Below is a small trained network, with its code and all its weights. Each question gives an input and a class and asks what happens when units are switched off, that is, made to give their printed mean instead of their output.

import numpy as np


def w(rows, s, z=0):
    codes = np.array(rows[::2]) - 128.0
    scale = np.full(codes.shape[1], s)
    scale[-1] = z or s
    return codes * scale


def norm(h):
    return h / np.sqrt((h * h).mean(-1, keepdims=True) + 1e-5)


def f(y):
    return np.maximum(y, 0)


def log_softmax(a):
    a = a - a.max(-1, keepdims=True)
    return a - np.log(np.exp(a).sum(-1, keepdims=True))


def net(x, mask):
    res = np.array(x, float).reshape(1, 3) / 4 @ E
    u = 0
    for l in range(3):
        y = f(norm(res) @ A[l][:, :-1].T + A[l][:, -1])
        res = res + np.where(mask[u : u + 5], y, B[l][:, -1]) @ B[l][:, :-1]
        u += 5
    return log_softmax(norm(res)[-1] @ U[:, :-1].T + U[:, -1])


A, B = {}, {}
E = w([
[2,158,174],'x0',
[119,86,142],'x1',
[44,153,83],'x2',
],0.0046)
A[0] = w([
[75,105,253,141],'L0N1',
[31,124,199,176],'L0N2',
[102,72,241,205],'L0N3',
[169,232,212,8],'L0N4',
[202,142,47,30],'L0N5',
],0.0048,0.0015)
B[0] = w([
[224,53,187,236],'L0N1',
[89,210,2,254],'L0N2',
[82,111,141,237],'L0N3',
[159,185,154,165],'L0N4',
[224,140,218,191],'L0N5',
],0.0039,0.003)
A[1] = w([
[166,147,75,157],'L1N1',
[67,125,157,59],'L1N2',
[126,254,130,115],'L1N3',
[95,187,208,253],'L1N4',
[98,142,151,39],'L1N5',
],0.0068,0.00062)
B[1] = w([
[154,145,231,209],'L1N1',
[194,165,136,214],'L1N2',
[134,2,59,247],'L1N3',
[182,166,99,250],'L1N4',
[209,153,127,171],'L1N5',
],0.0058,0.0023)
A[2] = w([
[224,141,145,194],'L2N1',
[84,86,62,215],'L2N2',
[86,138,149,2],'L2N3',
[94,130,72,51],'L2N4',
[94,23,253,103],'L2N5',
],0.0058,0.00085)
B[2] = w([
[101,255,172,254],'L2N1',
[68,180,106,178],'L2N2',
[203,121,134,136],'L2N3',
[105,43,118,164],'L2N4',
[61,50,51,181],'L2N5',
],0.0059,0.0044)
U = w([
[11,130,60,210],'0',
[167,204,180,220],'1',
[106,51,128,1],'2',
],0.012,0.0039)

Each question gives the input, the list of numbers given to net, and the class t.
The units are the neurons (one row each of A and B). Each row of codes is followed by its name. A weight is (code - 128) times the scale printed after its matrix; where a second scale follows, it is the last column's (A, B and U).
mask holds one flag per neuron, layer by layer. A switched-off neuron (its flag False) gives its mean, the last column of its row in B, instead of its output. The means were averaged over made-up inputs and are rounded, as every weight is.
A unit's drop is (log p(t) with every unit on - log p(t) with that unit switched off) / (log p(t) with every unit on - log p(t) with every unit switched off).
The circuit of an input: a set's keep is (log p(t) with only the set's units on - log p(t) with every unit switched off) / (log p(t) with every unit on - log p(t) with every unit switched off). Starting from the 12 units with the biggest drops (on a tie, the unit counted first), units are removed one at a time, each time the one whose removal leaves the highest keep (on an exact tie, the one counted first), for as long as the keep stays at least 0.8.
circuit, biggest first: the units of the circuit, biggest drop first
k most important neurons: the k neurons with the biggest drops, biggest first
k most important neurons of layer l: the k neurons of layer l with the biggest drops, biggest first
drop of u: that unit's drop, to one decimal
input [1,6,-7], class 2: circuit, biggest first : [L2N5]
input [2,-5,-1], class 0: 2 most important neurons : [L1N3; L2N2]
input [7,6,-8], class 0: 4 most important neurons of layer 0 : [L0N1; L0N3; L0N5; L0N2]
input [1,2,-7], class 2: 2 most important neurons : [L2N5; L0N2]
input [-5,-4,7], class 1: 3 most important neurons : [L1N1; L0N5; L0N2]
input [-1,7,-7], class 2: 3 most important neurons : [L2N5; L1N4; L1N2]
input [0,-6,1], class 2: 3 most important neurons : [L1N3; L2N1; L0N2]
input [1,2,-3], class 2: 4 most important neurons : [L0N1; L2N5; L2N2; L0N2]
input [-1,4,-6], class 2: 3 most important neurons of layer 1 : [L1N4; L1N2; L1N5]
input [5,6,-4], class 0: 4 most important neurons : [L2N5; L0N1; L0N3; L0N2]
input [5,7,-7], class 0: 2 most important neurons of layer 0 : [L0N2; L0N5]
input [0,3,-5], class 2: drop of L0N2 : 0.1
input [1,8,-8], class 2: drop of L1N5 : 0.0
